Below is a small trained network, with its code and all its weights. Each question gives an input and a class and asks what happens when units are switched off, that is, made to give their printed mean instead of their output.

import numpy as np


def w(rows, s, z=0):
    codes = np.array(rows[::2]) - 128.0
    scale = np.full(codes.shape[1], s)
    scale[-1] = z or s
    return codes * scale


def f(y):
    return y / 2 * (1 + np.tanh(0.7978845608 * (y + 0.044715 * y**3)))


def log_softmax(a):
    a = a - a.max(-1, keepdims=True)
    return a - np.log(np.exp(a).sum(-1, keepdims=True))


def net(x, mask):
    res = np.array(x, float).reshape(1, 4) / 4 @ E
    y = f(res @ A[0][:, :-1].T + A[0][:, -1])
    res = res + np.where(mask, y, B[0][:, -1]) @ B[0][:, :-1]
    return log_softmax(res[-1] @ U[:, :-1].T + U[:, -1])


A, B = {}, {}
E = w([
[119,111,147,139,117,119,1,28],'x0',
[219,166,178,59,181,121,73,161],'x1',
[53,94,141,127,168,17,120,176],'x2',
[129,123,253,234,182,153,169,120],'x3',
],0.0097)
A[0] = w([
[74,122,154,104,147,79,104,104,57],'N0',
[164,153,144,96,162,146,95,156,35],'N1',
[192,190,131,98,104,247,135,59,2],'N2',
[126,107,138,91,207,59,120,144,85],'N3',
[124,170,82,92,71,111,130,110,121],'N4',
[55,97,109,151,40,144,170,97,52],'N5',
[126,136,172,197,160,140,151,106,139],'N6',
[145,145,161,166,167,140,140,96,76],'N7',
[143,114,95,117,88,103,96,169,89],'N8',
[134,118,88,65,99,113,138,95,80],'N9',
[150,104,140,140,120,90,53,43,51],'N10',
[195,143,155,82,140,118,107,151,130],'N11',
[164,127,105,121,143,117,193,193,64],'N12',
],0.014,0.0065)
B[0] = w([
[48,179,163,97,130,113,182,119,175],'N0',
[106,84,130,131,241,239,104,131,163],'N1',
[38,140,152,8,146,38,244,56,254],'N2',
[62,83,122,59,132,119,183,64,193],'N3',
[184,98,171,42,112,77,80,230,215],'N4',
[132,65,115,142,245,225,76,39,228],'N5',
[202,125,169,31,95,65,33,191,223],'N6',
[164,96,205,127,68,100,62,189,177],'N7',
[162,110,193,79,89,104,114,148,178],'N8',
[183,111,192,98,94,104,64,227,200],'N9',
[134,254,87,157,47,242,139,131,225],'N10',
[164,49,79,194,201,185,80,73,199],'N11',
[92,250,95,180,23,230,145,129,200],'N12',
],0.0089,0.012)
U = w([
[205,113,188,114,109,75,99,194,81],'0',
[138,254,116,152,82,190,142,135,96],'1',
[148,59,128,146,216,168,113,94,96],'2',
[51,135,151,103,151,40,189,105,130],'3',
[182,138,105,143,130,47,133,118,248],'4',
],0.014)

Each question gives the input, the list of numbers given to net, and the class t.
The units are the neurons (one row each of A and B). Each row of codes is followed by its name. A weight is (code - 128) times the scale printed after its matrix; where a second scale follows, it is the last column's (A, B and U).
mask holds one flag per neuron, in row order. A switched-off neuron (its flag False) gives its mean, the last column of its row in B, instead of its output. The means were averaged over made-up inputs and are rounded, as every weight is.
A unit's drop is (log p(t) with every unit on - log p(t) with that unit switched off) / (log p(t) with every unit on - log p(t) with every unit switched off).
The circuit of an input: a set's keep is (log p(t) with only the set's units on - log p(t) with every unit switched off) / (log p(t) with every unit on - log p(t) with every unit switched off). Starting from the 12 units with the biggest drops (on a tie, the unit counted first), units are removed one at a time, each time the one whose removal leaves the highest keep (on an exact tie, the one counted first), for as long as the keep stays at least 0.8.
units of the circuit, in order: the units of the circuit, biggest drop first
unit that matters most: the unit with the biggest drop
top k neurons: the k neurons with the biggest drops, biggest first
drop of u: that unit's drop, to one decimal
input [-8,-2,5,4], class 1: units of the circuit, in order : N12
input [3,-2,-7,7], class 0: top 3 neurons : N6, N7, N3
input [-3,0,-6,-7], class 0: top 2 neurons : N4, N9
input [1,7,7,-3], class 2: top 3 neurons : N11, N2, N1
input [-6,8,1,-7], class 2: top 3 neurons : N11, N1, N6
input [2,-2,4,5], class 0: top 2 neurons : N2, N6
input [-6,-8,2,-7], class 2: top 2 neurons : N5, N6
input [-3,1,-6,-6], class 0: top 3 neurons : N4, N9, N3
input [8,-5,7,-8], class 0: top 4 neurons : N4, N9, N12, N8
input [5,-4,2,3], class 1: top 2 neurons : N10, N2
input [7,-5,0,5], class 1: top 2 neurons : N10, N4
input [1,7,8,-5], class 3: top 3 neurons : N3, N5, N0
input [-4,6,1,-4], class 2: top 3 neurons : N11, N10, N1
input [-7,-6,5,4], class 1: unit that matters most : N12
input [-2,-5,-4,4], class 2: top 3 neurons : N5, N4, N9
input [-2,-1,-2,-4], class 0: drop of N3 : 0.0
input [3,8,-2,-5], class 2: drop of N1 : 0.2
input [0,7,-7,3], class 2: drop of N11 : 2.7
